Here is a tiny trained network, its code and every weight. The questions are about switching its units off for an input and a class, where a switched-off unit gives its printed mean instead of its output.

import numpy as np


def w(rows, s, z=0):
    codes = np.array(rows[::2]) - 128.0
    scale = np.full(codes.shape[1], s)
    scale[-1] = z or s
    return codes * scale


def norm(h):
    return h / np.sqrt((h * h).mean(-1, keepdims=True) + 1e-5)


def f(y):
    return np.maximum(y, 0)


def log_softmax(a):
    a = a - a.max(-1, keepdims=True)
    return a - np.log(np.exp(a).sum(-1, keepdims=True))


def net(x, mask):
    res = np.array(x, float).reshape(1, 6) / 4 @ E
    u = 0
    for l in range(3):
        y = f(norm(res) @ A[l][:, :-1].T + A[l][:, -1])
        res = res + np.where(mask[u : u + 4], y, B[l][:, -1]) @ B[l][:, :-1]
        u += 4
    return log_softmax(norm(res)[-1] @ U[:, :-1].T + U[:, -1])


A, B = {}, {}
E = w([
[129,140,159,98,178,131,76],'x0',
[132,81,81,186,107,173,191],'x1',
[79,123,134,105,126,58,43],'x2',
[187,177,189,70,196,201,48],'x3',
[174,141,241,76,207,247,106],'x4',
[64,143,118,78,127,47,21],'x5',
],0.013)
A[0] = w([
[140,133,133,121,145,112,64,2],'0.n1',
[118,116,85,157,95,66,128,78],'0.n2',
[116,146,141,87,141,80,3,121],'0.n3',
[89,115,51,146,88,42,137,111],'0.n4',
],0.048,0.0037)
B[0] = w([
[129,162,192,137,230,105,130,169],'0.n1',
[131,93,60,79,150,87,208,210],'0.n2',
[142,254,235,177,195,135,1,235],'0.n3',
[81,24,77,76,46,25,242,253],'0.n4',
],0.026,0.046)
A[1] = w([
[164,114,126,153,129,255,133,23],'1.n1',
[122,112,84,134,77,134,67,2],'1.n2',
[107,130,130,105,92,130,32,86],'1.n3',
[162,136,175,167,153,184,194,217],'1.n4',
],0.04,0.0041)
B[1] = w([
[99,52,203,88,119,199,127,219],'1.n1',
[201,48,145,166,216,163,139,128],'1.n2',
[234,178,145,141,63,104,173,165],'1.n3',
[218,146,5,166,115,184,127,254],'1.n4',
],0.019,0.021)
A[2] = w([
[55,182,124,145,53,140,88,2],'2.n1',
[105,104,145,120,117,99,165,139],'2.n2',
[2,130,60,135,115,149,52,37],'2.n3',
[79,59,170,114,85,159,69,142],'2.n4',
],0.049,0.0054)
B[2] = w([
[75,73,127,168,76,102,31,134],'2.n1',
[52,179,60,197,46,211,85,253],'2.n2',
[139,41,83,46,175,189,200,128],'2.n3',
[249,190,37,186,100,196,130,148],'2.n4',
],0.017,0.022)
U = w([
[117,197,212,140,198,91,3,235],'0',
[61,61,66,90,82,21,201,171],'1',
[191,73,78,126,116,240,105,6],'2',
],0.012,0.0016)

Each question gives the input, the list of numbers given to net, and the class t.
The units are the neurons (one row each of A and B). Each row of codes is followed by its name. A weight is (code - 128) times the scale printed after its matrix; where a second scale follows, it is the last column's (A, B and U).
mask holds one flag per neuron, layer by layer. A switched-off neuron (its flag False) gives its mean, the last column of its row in B, instead of its output. The means were averaged over made-up inputs and are rounded, as every weight is.
A unit's drop is (log p(t) with every unit on - log p(t) with that unit switched off) / (log p(t) with every unit on - log p(t) with every unit switched off).
The circuit of an input: a set's keep is (log p(t) with only the set's units on - log p(t) with every unit switched off) / (log p(t) with every unit on - log p(t) with every unit switched off). Starting from all 12 units, units are removed one at a time, each time the one whose removal leaves the highest keep (on an exact tie, the one counted first), for as long as the keep stays at least 0.8.
circuit, biggest first: the units of the circuit, biggest drop first
top k neurons: the k neurons with the biggest drops, biggest first
top k neurons in layer l: the k neurons of layer l with the biggest drops, biggest first
drop when u is switched off: that unit's drop, to one decimal
input [-1,-7,-7,-2,2,-7], class 2: top 3 neurons in layer 0	(0.n4 0.n3 0.n2)
input [2,7,-6,-3,6,8], class 2: circuit, biggest first	(0.n3 0.n4)
input [6,4,2,-4,5,-7], class 2: top neuron	(0.n4)
input [2,4,2,-3,8,-7], class 2: circuit, biggest first	(0.n4 0.n3)
input [8,-4,-2,-5,4,-2], class 2: top 2 neurons in layer 0	(0.n3 0.n4)
input [-6,6,2,2,8,-7], class 2: top 2 neurons in layer 0	(0.n4 0.n3)
input [8,8,-5,5,0,-3], class 2: drop when 0.n3 is switched off	0.5
input [-4,-2,6,-3,2,-8], class 2: drop when 0.n3 is switched off	0.6
input [-4,6,-1,7,0,-6], class 2: drop when 0.n4 is switched off	0.7
input [3,4,-1,-2,2,2], class 2: drop when 0.n2 is switched off	0.3
